What can hang from each mark:
G: S
J: H
W: G M S
A: M W
F: H J
V: P R Z
S: B G
H: F P R
R: F J
P: V
Z: B F H R
M: V
B: A F G S Z

Every row comes from one small tree of marks. The marks that hang from a mark follow it in brackets, in alphabetical order. Every link used is in the known rows. Which tree was each row made from?
Each row is shifted at random along 5 fixed directions that mean nothing.
Known rows:
Z{B F{J}}: [ 0.23  2.24 -2.57  2.58 -1.35  1.64  0.78 -0.91 -0.49  0.12  0.56 -0.87
 -0.15 -1.55 -2.10  0.67 -1.39 -1.22 -0.03 -1.54 -1.87 -2.58 -2.67 -0.42
 -3.35  0.01  0.51 -0.61  2.14 -1.19 -1.32 -0.44 -0.26  0.52  0.25  2.62
 -0.15 -0.81 -1.91 -0.61  0.40  0.50]
M{V{P Z{B{A} H{F} R}}}: [ 0.40  1.41 -1.80 -1.08  0.69  2.10  0.17 -0.71  1.61 -0.90  0.70  0.75
 -0.42  0.15 -1.13  0.24  0.46 -1.07  0.87  0.02  0.30 -2.26 -1.08 -1.57
 -1.93  0.95  1.02 -1.78  1.08 -0.70 -1.87  0.10  0.18  1.76 -0.53  0.49
 -0.71  0.09  0.76 -1.61 -0.58 -0.30]
P{V{Z{B{G{S}} H R{F}}}}: [ 1.07  2.38 -2.08  1.46  1.10  3.20  0.39  0.59  1.09 -0.76  0.66  0.47
  0.56 -0.50 -0.73  0.91 -0.25 -1.89  1.10 -2.99 -0.63 -3.20 -2.10 -1.91
 -3.66 -0.92  0.03 -1.46  3.08 -0.86 -1.16 -0.14  1.70  1.41 -1.58  0.63
 -0.34 -0.92  0.00  0.09 -1.12  1.06]
W{S{B{A Z{H}} G}}: [ 1.05 -0.18 -0.59  1.15  1.07  0.54  0.58  0.70  1.90 -1.90  1.37  2.77
  1.57  1.15 -1.59 -1.10  1.15 -1.64  2.46 -0.57  1.74 -1.93 -1.74 -1.85
 -3.36  1.59 -0.17 -0.58  0.81 -0.26 -0.34  1.81  1.66 -1.42 -0.89 -1.44
 -0.51 -0.10  1.34 -0.12 -0.84  1.35]
Z{F{H} R}: [-0.34  2.59 -1.33  0.64 -0.71  1.48  0.11 -1.81  0.99 -0.52 -0.61  0.32
 -0.95  0.24 -2.05  1.80 -0.42 -0.31 -0.66  1.63  0.00 -1.89 -0.07 -0.55
 -1.51  1.28  0.62 -0.78  0.59 -0.05 -1.02 -0.61 -1.37  0.12  1.36  0.32
 -0.01 -0.04 -0.80 -1.97  0.08 -0.60]
F{H{P{V{Z{B{A}}}} R} J}: [ 2.05  1.56 -0.93  1.23  0.77  2.48  0.55  0.35  1.87 -2.32 -0.27  1.11
 -0.42 -0.74  0.10  0.73  0.75 -0.83 -1.54  0.17  1.21 -1.85 -0.67 -1.44
 -2.22 -0.04  0.18 -0.33  1.33 -0.88  0.91  2.13  0.37 -0.90  0.13 -0.97
 -0.35 -0.11  0.73 -1.09 -0.62 -0.62]
G{S{B{F}}}: [ 0.88  0.85 -0.51 -0.06  1.57 -0.81 -0.24  0.62  0.22 -0.53 -0.11  0.99
 -0.06  0.34  0.35 -0.55  2.27 -1.11  1.29  1.07  1.08 -1.65 -0.20 -2.19
 -2.18  1.06  1.53  0.12  0.60  0.86  0.50  1.71 -0.12 -0.25  0.37 -1.83
 -0.95  1.18  1.02 -1.30 -1.00  0.42]
J{H{F P{V} R}}: [-3.05  1.93 -1.01  1.58 -3.84  1.71 -0.39 -1.47  1.57 -5.58  1.33  2.43
 -1.81  0.81 -1.25  5.07 -1.82  1.03 -2.99  3.06  3.14  1.25  2.76 -0.84
  1.77  0.84  0.64 -1.41 -1.16  0.03 -0.57  1.08 -1.75 -1.43  0.93  1.26
 -0.19 -1.01 -3.68 -0.86  0.44 -0.77]
B{A{M} G S}: [-0.36  1.22 -2.69  0.89 -0.58 -0.48  0.28 -0.82  0.00 -1.31 -0.03  0.23
  1.27  0.01 -2.53 -0.96  0.49 -1.43  1.24 -0.10  0.22 -1.99 -1.32  0.45
 -1.58  2.15 -0.61 -0.24  1.77  0.81 -0.22  0.24  0.42 -1.69 -0.97 -0.20
 -0.83  0.86  0.45 -0.35 -0.08  0.28]
M{V{P R{J{H{F}}}}}: [ 0.75 -1.02 -1.67  0.87 -0.92 -0.12 -0.50  0.17  1.05 -1.92  0.97  1.97
  1.40 -0.53 -0.69 -1.79  1.15 -2.19  2.65  0.32  1.78 -1.42 -1.58  0.17
 -0.39  1.53  1.09 -0.92  0.37 -0.92  0.10  2.55  1.34 -1.47 -0.91  0.72
 -2.03 -0.35  1.30 -1.65 -0.74  1.94]
B{A F G S}: [-0.75  2.97 -0.80 -0.51  0.42 -0.12  0.54 -0.96 -0.02 -2.38  0.02  0.39
 -0.89  0.20 -2.98  1.63  2.12 -0.03 -1.07  2.62  3.49 -0.68  2.82 -1.26
 -0.10  2.42 -0.36  1.00  2.00  1.75  0.97  1.45 -0.27 -1.49  0.87 -1.17
 -1.00  2.07  0.90 -0.67 -2.65 -1.86]
V{P Z{H R{J}}}: [ 0.23  0.95 -1.84  0.59 -0.05  1.01  0.33 -0.12  0.35 -0.19  0.95  0.34
  0.03 -1.83 -0.72 -0.80 -0.01 -1.73  0.86 -0.84 -1.03 -2.39 -3.02 -0.87
 -2.62  1.27  0.94 -1.20  2.59 -2.02 -1.34  0.36  0.86  0.87  0.00  0.76
 -1.58 -0.90 -0.18 -1.55 -0.16  0.83]
G{S{B{F{J} Z}}}: [-0.16  0.67 -1.36  0.17 -0.13  0.16 -0.06 -0.12 -0.11 -0.96  0.30  0.94
 -0.22  0.61 -1.08 -0.05  1.06 -0.89  0.47  0.69  0.47 -1.66 -0.74 -1.74
 -2.04  1.60  1.33 -0.76  0.24  0.32 -0.08  0.53 -0.59 -0.14  0.57 -0.14
 -0.34  0.64 -0.23 -0.57 -0.43  0.27]
M{V{P Z{F{J} H R}}}: [ 0.55  0.98 -1.58  0.24 -0.10  1.50 -0.07 -0.60  1.13 -0.89  0.63  0.78
 -0.45 -0.45 -1.51  0.17  0.58 -1.15  0.63  0.36  0.70 -1.87 -1.27 -0.93
 -1.55  0.88  0.92 -1.46  1.29 -0.90 -1.25  1.01  0.42  0.85 -0.09  0.97
 -0.98 -0.26  0.22 -1.31 -0.70 -0.19]
A{M{V{Z}} W{S{B}}}: [-0.35 -1.56 -1.61  0.79 -0.50 -0.93 -0.06 -0.26  1.62 -0.67  0.65  2.68
  0.75  1.08 -0.60 -0.67  0.64 -1.55  2.13  1.29  0.88 -1.09 -0.67 -1.30
 -1.43  1.66  0.01 -1.94 -0.47  0.30 -0.75  0.49 -0.20  0.04 -0.62 -0.66
 -0.22  0.00  0.15 -0.55  0.23  0.89]
V{P R{J}}: [-0.26  0.13 -1.55 -0.22 -1.55  1.36 -0.24 -1.37 -0.03 -0.11  0.91  0.20
 -0.43 -1.14 -0.20  0.35  0.19 -2.16  0.02 -0.05 -0.72 -1.12 -1.28 -0.11
 -1.27  1.39  0.62 -0.38  0.16 -1.38 -0.96  0.20  0.09  1.24  0.60  1.62
 -1.54  0.10 -0.67 -1.03 -0.08  0.91]
H{F{J} P{V} R}: [ 0.02  1.33 -1.64  3.27 -1.64  0.96  0.43  0.45  1.40 -3.36  1.02  0.91
  0.10 -1.77 -0.32  0.67 -0.46 -0.86 -0.14 -0.27  1.41 -1.26 -1.53 -0.83
 -0.45 -0.57  1.11 -0.94  1.37 -0.31  0.92  2.91  0.95 -2.26 -0.49  1.04
 -1.21 -1.25 -0.80 -0.98 -0.58  0.77]
A{W{G M{V{R{F}}} S}}: [ 1.03  0.95 -0.33  1.63  0.52  0.21  0.34 -0.28  0.80  0.56 -0.11  1.41
 -1.76 -1.10  1.09  2.28  0.70 -0.80 -0.37  1.12  1.27 -0.12 -0.04 -1.56
 -3.03 -0.36 -1.29 -0.08  1.44  0.34 -0.35  1.44  0.81  2.35  0.18 -0.97
 -1.11  0.27 -0.45  0.06 -1.59 -0.47]
V{Z{H{F P}}}: [-2.23  0.69 -3.11 -0.62 -2.71 -0.41  0.64 -2.26  0.12 -1.35 -0.36  0.33
 -1.52 -0.27 -1.62  0.98 -1.14  0.28 -0.91  2.90 -0.08 -0.89 -1.62  0.23
  0.51  2.79  1.59 -1.58  0.31 -0.73 -1.96 -1.12 -2.68  0.25  1.77  1.07
 -0.83 -0.49 -1.45 -2.16  1.95 -0.68]
S{B{A F Z} G}: [-0.35  2.76 -2.45  1.38 -0.59  1.21  0.93 -0.11 -1.24 -0.51  1.53 -0.86
 -0.76 -1.86 -1.57  0.53  0.48 -1.29 -0.66 -1.18 -0.45 -1.41 -1.71 -1.15
 -3.93  0.30 -0.54  0.14  2.59  0.42 -1.26  0.07  0.45  0.93  0.98  1.27
 -0.56  0.68 -0.70  0.77 -1.13 -0.65]
M{V{Z{B R{F}}}}: [ 1.12  1.16 -1.27 -0.43  1.40  3.47 -0.38  0.43  1.97 -0.80  1.04  1.23
 -0.07  0.94 -0.38  0.91  0.58 -1.78  1.28 -1.21  0.53 -2.28 -0.27 -2.28
 -3.18 -0.25  0.20 -1.90  0.36 -0.74 -1.42  0.11  1.29  2.67 -1.24  0.18
 -0.43  0.15  0.72 -0.33 -1.81  0.27]
R{F{J{H{P{V{Z{B}}}}}}}: [ 1.73  0.35 -2.10  1.56  0.28 -0.98 -0.04  1.02 -0.17  0.08 -0.22 -0.01
  0.88 -1.94  0.11 -2.48  0.30 -1.59  2.10 -0.91 -0.48 -2.25 -2.89 -0.81
 -2.67  0.63  0.92 -0.21  2.29 -1.00  0.59  1.54  0.41 -0.46  0.11 -0.43
 -1.28 -0.18  1.54 -1.79 -0.24  1.50]
W{M{V} S}: [ 1.64 -0.40 -1.78 -0.05  0.08 -0.86  0.25 -1.37  0.54  1.59 -1.48  0.51
 -0.34  0.46  0.11 -0.25  0.28 -0.49  1.13  1.39 -0.81 -1.39 -2.95  0.11
 -2.20  1.35  0.15 -0.25  0.14  0.83 -1.76  0.31 -0.78  1.99  0.26 -0.69
 -0.96  1.48  1.08 -0.97  1.41 -0.42]
W{S{B{A{M} F Z} G}}: [ 0.70  1.12 -0.85 -0.38  0.90  1.75  0.10 -0.77  0.97  0.65  0.98  0.54
 -0.46  1.25 -0.46  0.40  0.13 -1.15  0.65 -1.21 -1.11 -1.54 -1.26 -2.24
 -4.48  0.74 -0.60 -0.71  0.19  0.34 -1.74 -0.71  0.23  2.83  0.42 -0.54
  0.44  1.26  0.40  0.44 -0.53 -0.58]
B{G S Z{F}}: [ 0.25  2.56 -1.68  0.43  0.62 -0.14  0.77 -0.35 -0.24 -0.33 -0.21 -0.64
 -0.61 -0.84 -1.83 -0.26  0.86 -0.91  0.51  0.07 -0.01 -2.45 -1.83 -0.71
 -2.49  1.59 -0.14 -0.34  3.56  0.63 -0.10 -0.01  0.49  0.66  0.72 -0.35
 -0.91  0.99  0.75 -0.73 -1.63 -0.69]
V{Z{B{S} F{H} R{J}}}: [ 0.41  0.65 -1.29 -0.08  0.52  1.93  0.48 -0.16  1.95 -1.37  0.55  2.12
  1.15  1.27 -2.05 -0.51  0.43 -1.42  1.43  0.26  0.69 -3.02 -0.89 -1.81
 -2.11  2.34  0.61 -1.50  0.98 -1.25 -0.63 -0.49  0.18 -0.17  0.16 -0.17
 -0.34 -0.52  0.83 -1.99 -0.73  1.08]
G{S{B{A F{H{R} J}}}}: [-0.67  0.37 -1.11 -0.83 -0.68  2.04 -0.62 -1.19  1.24 -2.06  0.67  1.96
 -0.03  2.75 -1.54  1.12  0.31 -0.66  0.10  0.64  0.71 -1.45  0.89 -1.93
 -1.75  1.98  1.19 -1.23 -2.05  0.25 -0.60 -0.17 -1.09 -0.22 -0.04  0.03
  0.59  0.54 -0.49 -0.46  0.21  0.18]
H{F P{V} R{J}}: [ 0.05  1.49 -1.45  1.90 -0.79  1.61  0.35  0.00  1.36 -2.20  0.52  0.46
 -0.32 -1.03  0.69  0.76 -0.77 -0.89 -0.20 -0.76  0.12 -1.52 -1.71 -0.89
 -1.25 -0.64  1.28 -1.03  0.75 -0.61  0.30  1.66  0.55  0.05  0.11  0.69
 -1.07 -0.54 -0.30 -1.69 -0.18  0.47]
B{A F{H{P}} S}: [-1.94  1.74 -2.35 -0.24 -2.31  0.28  0.47 -2.04 -0.30 -2.29  0.91  0.03
 -0.16  0.51 -3.26  1.50 -0.34 -0.04 -1.12  1.23  0.49 -0.83  1.72 -0.41
 -0.18  2.47  0.04  0.53  0.57  0.86 -0.48  0.24 -1.13 -1.52  0.24  1.54
 -0.47  0.65 -0.63 -0.09 -0.11 -1.07]
P{V{R{J} Z{F}}}: [ 0.09  2.01 -2.69  3.17 -1.82  0.57  1.07  0.10 -1.61 -1.01 -0.14 -0.57
 -0.68 -3.90 -1.29  1.39  0.40 -1.60 -1.43  0.09  0.95 -1.42 -1.52  0.37
 -0.99 -0.37 -0.32  0.48  4.17 -0.60  0.40  1.49  0.55 -0.86  1.03  2.35
 -1.85 -0.81 -1.60 -0.11 -0.87  0.50]
G{S{B{A}}}: [ 0.48  0.61 -1.31  0.11  0.88 -0.31 -0.11  0.12  0.01 -0.73 -0.20  0.83
  0.29  0.43 -0.32 -0.71  1.45 -1.20  1.27  0.26  0.18 -1.96 -1.00 -1.39
 -2.55  1.19  1.29 -0.15  0.32  0.48 -0.03  1.17 -0.24 -0.64 -0.28 -1.07
 -0.67  0.75  0.46 -1.03  0.29  0.78]
B{A{W} F G S Z{H R}}: [-2.83  4.83 -2.82  1.37 -1.81  1.27  1.45 -1.72 -1.07 -1.81  0.93 -0.52
 -0.84 -1.69 -5.20  1.60 -0.92 -0.01 -1.06 -0.44  0.28 -2.22 -0.29 -0.49
 -2.26  2.18 -1.06 -1.07  4.67  0.62 -0.47 -1.18  0.30 -0.70  0.06  2.23
 -0.27 -0.36 -1.57  0.05 -2.16 -1.28]
A{M{V{R}} W}: [-0.06  0.84 -2.08  0.46 -0.22 -0.60 -0.30 -1.01  0.17  1.31 -0.92  0.06
 -0.85 -1.00  0.90 -0.16  0.64 -1.45  0.61  1.09 -0.97 -1.22 -1.00 -0.22
 -1.90  0.41 -0.10 -1.35  0.45  0.67 -0.77 -0.19 -0.88  2.06  0.27 -0.39
 -0.57  0.71 -0.17 -1.27  0.08 -0.25]
S{B{A{W} F{H{P}} Z} G}: [-1.24  1.40 -2.35  2.87 -1.78  1.43  1.08  0.50  0.09 -3.19  3.36  1.46
  0.70 -1.14 -2.60  0.75  0.26 -1.80  0.17 -1.29  1.39 -1.01 -0.53 -1.47
 -3.02  0.69 -0.75 -0.55  2.19 -0.27 -0.65  1.21  1.73 -1.96 -0.59  1.74
 -0.53 -1.08 -1.26  1.48 -1.60  0.77]
S{B{A} G}: [ 0.31  2.02 -0.60 -1.02  1.14  1.81  0.24 -1.06  0.74 -0.83  0.08  0.50
 -1.64  1.02 -0.10  1.98  1.69 -0.56 -1.64  1.42  1.19 -0.54  0.74 -1.81
 -2.64  0.76 -0.25  0.48 -0.71  0.85 -1.19  0.40 -1.27  1.73  1.81 -1.59
  0.02  2.04  0.25 -0.60 -0.16 -1.73]
B{A G S Z{F}}: [-2.46  2.93 -2.34  0.94 -2.20  1.66  1.12 -1.54 -0.35 -3.42  1.17  0.36
 -0.79  0.03 -5.19  2.64 -0.34 -0.27 -1.73  0.98  1.99 -1.27  1.14 -0.39
 -0.86  2.41 -0.87 -0.77  2.45  0.44 -0.49 -0.53 -0.08 -1.47  0.34  1.91
 -0.12  0.09 -1.98  0.71 -1.40 -1.08]
A{M{V} W{G S{B{F}}}}: [ 0.32  0.85 -2.36  2.36 -0.73 -1.33  0.36 -0.75 -0.62  2.01 -0.28 -0.26
 -1.04 -1.96  0.56  0.09 -0.59 -1.07  0.53 -0.37 -1.85 -0.85 -2.89 -0.27
 -3.58 -0.39 -0.87 -0.55  2.05  0.63 -1.18  0.03 -0.03  2.41  0.37  0.65
 -0.71  0.40 -0.90 -0.08  0.22 -0.44]
M{V{Z{B F R}}}: [ 1.31  1.12 -2.14  2.30  0.57  1.77  0.23  1.39  0.99 -1.16  1.43  1.03
  1.29 -1.23 -1.32 -0.84  0.56 -2.37  2.64 -2.06  0.48 -2.93 -2.31 -1.13
 -3.27 -0.45  0.32 -1.51  2.77 -0.97 -0.78  1.50  2.65 -0.11 -2.06  1.29
 -1.36 -1.11  0.44 -0.31 -1.77  1.67]
B{A{M W{G}} F S Z}: [-0.68  1.86 -0.98 -1.18  1.43  0.30  0.31 -0.32  0.73 -0.16  0.34  0.74
 -0.22  1.16 -1.37 -0.25  1.25 -0.80  0.65  0.53  0.21 -1.78  1.49 -2.58
 -2.59  2.13 -0.64 -1.24  1.24  1.37 -0.13 -0.60  0.05  1.77 -0.14 -1.69
  0.36  1.48  1.51 -0.18 -2.25 -0.97]

Which tree is each row?
[-0.94 -0.95 -1.37 -0.88 -0.95  1.38 -0.40 -0.80  1.58 -1.45  2.30  1.57
 -0.12  1.23 -1.15  0.65  0.13 -1.74  1.29  0.49  0.13 -1.23  0.13 -1.94
 -0.81  2.08  1.33 -1.91 -0.39 -1.26 -2.15 -0.20  0.14  1.00 -0.44  0.88
 -0.58 -0.57 -0.46 -0.35 -0.02  0.96] : V{P Z{F}}
[ 0.10  0.85 -3.37  1.93 -1.36  1.24  0.44 -0.63  0.11 -0.52  0.08  0.26
  1.47 -0.32 -2.12 -0.77 -1.27 -1.43  1.76 -2.26 -1.98 -3.18 -3.64  0.02
 -1.99  0.79  0.41 -1.27  2.33 -0.60 -1.46 -0.47  0.18 -0.34 -1.05  2.21
 -0.31 -1.06 -0.11 -0.51  1.43  1.61] : P{V{Z{B{S} F{J{H}} R}}}
[ 1.39 -0.25 -0.82 -1.72  1.69  2.02 -0.22 -0.02  2.43 -0.87 -0.72  2.24
  0.75  1.82  0.08 -0.56  1.67 -1.90  1.71  0.62  1.72 -2.44 -0.09 -1.82
 -0.93  1.64  0.86 -1.41 -0.31 -0.70 -0.03  0.28 -0.05  1.20  0.15 -1.99
 -0.42  0.47  2.87 -1.99 -0.90  1.13] : P{V{R{F J} Z{H}}}
[ 0.07  1.40 -2.15  1.34 -0.62  1.16  0.83  0.56  0.41 -1.61  1.09  0.44
  0.15 -1.24 -1.19  0.09 -0.15 -1.46  0.32 -0.87  0.01 -2.29 -2.34 -1.33
 -2.70  0.38  0.72 -0.86  1.86 -0.41 -0.54  0.51  0.15  0.09  0.19  0.67
 -0.50 -0.35 -0.25 -0.44 -0.35  0.66] : S{B{Z{H{P{V} R{F{J}}}}}}
[ 0.07 -0.94 -0.88 -0.66 -0.96  2.12 -0.61 -0.51  2.24 -2.07  0.97  2.76
  1.08  1.60 -0.82  0.00  0.55 -2.29  1.40  0.88  2.02 -1.33  0.78 -1.07
 -0.73  2.25  0.63 -1.26 -1.90 -1.54  0.25  0.29  0.27 -0.40  0.14 -0.23
 -0.77 -0.33  0.89 -1.60 -1.20  1.92] : V{R{F{H{P}} J}}
[ 0.77  2.04 -1.61  1.77  0.06  0.53  0.70  0.55  0.28 -1.32  0.54  0.57
  0.53 -1.59 -0.88 -0.12  0.64 -1.30  0.67 -0.18  0.81 -1.93 -1.17 -1.31
 -1.73  0.40  0.65 -0.14  2.62 -0.33  0.19  1.46  0.58 -0.87 -0.18  0.30
 -1.10 -0.16  0.34 -1.25 -1.23  0.76] : Z{B{F{J{H{P{V{R}}}}}}}
[-1.49  1.40 -1.89  0.73 -1.30  0.89  1.30 -0.54  1.51 -3.26  0.44  2.38
  0.09 -0.29 -2.83  0.80 -0.07 -0.30 -0.38  2.74  2.71 -1.68 -0.82 -1.09
  0.26  2.71  1.37 -1.80  1.37 -1.50 -0.51  0.15 -0.92 -1.87  1.19  0.33
 -1.07 -1.29 -0.91 -2.93 -0.23  0.44] : V{Z{B H{F P} R{J}}}
[ 1.69  1.07 -0.88 -1.09  1.07  2.12 -0.87  0.13  1.15  0.05  0.08  0.44
 -1.28 -0.49  1.33  0.18  1.19 -1.54  0.44 -0.05  0.56 -1.34 -0.20 -1.66
 -2.61 -0.09  0.17 -1.16  0.56 -0.66 -0.44  0.76  0.55  3.24  0.25 -0.44
 -0.99  0.71  1.19 -1.22 -1.78 -0.35] : M{V{R{F{J{H{P}}}} Z}}
[ 1.57  0.51 -0.32 -0.99  2.80 -1.14 -0.35 -0.42  1.51  1.87 -1.66  0.75
 -1.64  0.21  2.66 -0.33  2.18 -0.95  0.62  2.29  0.07 -0.73 -0.34 -1.66
 -2.12  0.41  0.22 -0.95  0.07  0.98 -0.54  0.80 -0.72  3.48  0.83 -3.56
 -0.61  2.02  2.12 -2.16 -0.53 -1.35] : A{M{V{P}} W{G}}
[-0.36  2.47  0.35 -0.23 -0.45  3.16 -0.27 -0.54  0.77 -1.69  0.71  1.17
 -2.85 -0.92  0.44  3.68  0.72 -0.79 -3.12  2.16  2.36  0.04  2.68 -2.11
 -1.47  0.49 -0.36 -0.80  0.86 -1.49 -0.03  0.16 -0.47  2.64  2.48  0.09
 -0.73 -0.07 -2.11 -1.28 -2.28 -1.08] : V{R{J{H{P}}} Z{F}}
[-0.59  1.49 -2.95  1.06 -2.48  0.82  1.16 -0.90 -0.26 -1.56  0.50  0.52
 -0.25 -2.60 -2.61 -0.03  0.04 -1.39 -0.53  1.39  0.91 -1.90 -1.37 -0.16
 -0.87  2.19  0.29 -0.85  2.87 -1.27 -0.36 -0.32 -0.50 -1.61  1.09  2.19
 -1.15 -1.33 -1.17 -1.67 -0.37  0.81] : V{R Z{B{A} F{H{P} J}}}
[-1.33  2.75 -0.75 -1.66  0.39  2.16  0.51 -1.48  0.68 -1.66  0.16  1.09
 -0.32  2.15 -3.74  0.83  1.29 -0.01 -0.96  1.47  1.76 -1.62  1.81 -1.94
 -1.42  3.26 -0.45 -0.75  0.21  0.95 -0.15 -0.64 -0.65  0.44  1.48 -0.48
  0.26  1.78  1.11 -0.92 -2.11 -1.66] : B{A F S{G} Z{R{J}}}
[ 0.75  1.55  0.59  0.23  1.39  1.51  0.14  0.26  1.73 -2.87 -0.35  2.12
 -1.43  0.60  0.74  2.12  1.30 -0.08 -1.96  2.51  3.46 -0.20  1.73 -1.94
 -0.74  0.77  0.59 -0.34  0.33 -1.10  1.01  2.04 -0.58  0.54  1.96 -2.43
 -0.73  0.85  0.25 -2.43 -1.24 -1.08] : R{J{H{F P{V{Z{B{G}}}}}}}
[ 0.82 -0.68 -2.60 -1.11 -0.40 -0.44 -0.30 -0.77  0.44  0.71  0.05  0.23
  0.38 -0.78 -0.41 -2.58  1.11 -2.12  3.03  0.24 -0.77 -2.33 -3.00  0.04
 -1.06  1.92  1.46 -1.35  1.07 -0.37 -1.43  0.34  0.29  1.03 -0.30  0.95
 -1.72  0.26  2.05 -2.03  0.18  1.20] : M{V{P R Z{F}}}
[ 1.78  1.86 -0.91 -1.76  1.82  2.25 -0.57 -0.57  0.88  1.36 -0.71 -0.47
 -2.01 -0.36  1.39  0.63  1.49 -1.41  0.17  0.24 -0.35 -1.88 -0.38 -1.53
 -2.97 -0.23  0.26 -1.01  0.85 -0.01 -1.16 -0.09  0.00  4.49  0.70 -0.56
 -0.76  1.34  1.28 -1.36 -1.52 -1.09] : M{V{R Z{F}}}
[-0.47  1.98 -1.33  0.03 -0.08 -0.54  1.46 -1.82 -0.38  0.26 -1.92  0.25
 -2.53 -0.70 -2.18  1.20  0.58  0.78 -2.13  3.53  0.92 -0.91 -0.17 -0.75
 -1.70  2.48 -0.22 -0.62  1.71  0.61 -0.28 -0.30 -2.17  0.84  2.46 -1.09
  0.20  1.08 -0.12 -1.55  0.26 -2.09] : B{A{W{G M S}} Z{F{J}}}
[ 0.77  0.95 -3.00  1.27 -1.06  1.53  0.23 -0.11 -0.18  0.22  1.57 -0.83
  1.54 -0.84 -1.42 -2.11 -0.95 -2.16  1.97 -4.21 -3.33 -3.42 -3.59 -0.66
 -3.92  0.78 -0.23 -0.91  2.83 -0.62 -0.59 -0.24  1.82  0.86 -1.45  2.41
 -0.44 -0.52  0.90  1.02 -0.97  1.03] : B{F{H{P{V{R}}} J} S Z}
[-0.53  0.35 -1.09  0.27 -2.27  2.24 -0.33 -0.90  0.46 -1.69  2.15  0.99
 -0.60 -1.24 -0.92  2.04  0.07 -2.21 -1.06  0.45  1.36 -0.38  1.18 -1.10
 -1.03  1.11  0.04 -0.18  0.11 -1.79 -0.23  0.54  0.44  0.47  0.94  2.03
 -1.38 -0.52 -1.57 -0.32 -1.79  0.86] : V{P R{F{H} J}}
[ 1.61  1.01 -1.88  0.86  0.99  1.44  0.11  0.81  0.45  0.08  1.59 -0.26
 -0.06 -1.73  0.12 -0.49  0.73 -2.26  1.72 -2.08 -0.82 -2.38 -2.15 -1.56
 -3.52 -0.77  0.60 -0.93  2.81 -0.97 -1.47  1.26  2.04  2.06 -1.33  1.29
 -1.45 -0.23  0.50 -0.19 -1.39  0.62] : M{V{P Z{B F}}}
[-0.51  0.51 -1.52 -0.03 -0.17 -0.12  0.44 -0.32  0.62 -1.75  0.36  1.42
  0.64  1.19 -1.91 -0.49  1.26 -0.92  0.85  1.00  1.14 -1.60 -1.01 -0.88
 -1.25  2.58 -0.12 -0.56  0.62  0.64 -0.34  0.73  0.17 -0.73  0.31 -0.61
 -0.84  0.73  0.85 -0.28 -0.77  0.08] : B{S{G} Z}
[ 0.81  2.21 -1.04 -0.10  0.92  2.39 -0.21 -0.40  0.50 -0.62  0.93 -0.07
 -0.93  0.27 -0.50  0.99  0.47 -1.15 -0.27 -1.12 -0.12 -1.57 -0.04 -1.80
 -3.72  0.34 -0.05 -0.22  0.84  0.03 -0.73  0.10 -0.03  1.92  0.26 -0.56
  0.24  1.39  0.37 -0.04 -0.98 -0.86] : S{B{A F{J{H}} G}}
[-1.86  0.68 -2.54 -1.86 -1.96  2.47  0.36 -2.86  1.39 -1.85 -0.39  1.00
 -0.70  2.74 -3.67  0.69 -1.29  0.07 -0.73  1.69 -0.55 -1.97 -0.20 -0.33
 -0.73  3.60  1.14 -2.67 -1.83 -0.46 -1.80 -2.37 -2.57  0.26  0.90  0.81
  1.39  0.27 -0.11 -1.49  1.83 -0.78] : B{A Z{F{H{P R} J}}}
[-1.58  2.00 -2.20  0.88 -1.93  0.84  1.19 -1.04  0.44 -2.68  0.82  0.89
 -0.95 -0.47 -3.20  1.95  0.01 -0.53 -1.21  2.20  1.78 -1.19 -0.69 -0.64
 -0.54  2.04  0.58 -0.89  1.59  0.19 -0.91 -0.51 -1.16 -1.11  1.70  0.91
 -0.42  0.10 -1.30 -1.02 -0.23 -0.56] : S{B{G Z{F{H{P}} R}}}
[-1.05  1.15 -0.79 -2.03 -0.53  1.36 -0.20 -1.93  0.54 -1.29 -0.48  1.16
 -2.12  2.46 -1.25  2.56  0.83  0.43 -2.20  3.13  1.17 -0.61  1.70 -2.14
 -0.78  2.39  1.28 -0.89 -1.82  0.73 -0.72 -0.91 -2.95  1.38  2.40 -0.57
  0.68  1.64 -0.91 -0.97  0.15 -1.81] : G{S{B{F{H J} Z}}}
[ 0.36 -0.08 -1.44  1.90  0.06 -1.25 -0.04 -0.16  0.69  0.38 -0.14  1.23
  0.09 -0.56  0.19 -0.35  0.55 -1.37  1.43  0.64  0.04 -1.07 -1.07 -0.74
 -2.32  0.30 -0.37 -1.09  0.84  0.46 -0.25  1.24  0.30  0.45 -0.61 -0.68
 -0.65  0.19 -0.19 -0.48 -0.23  0.30] : A{M{V} W{S}}
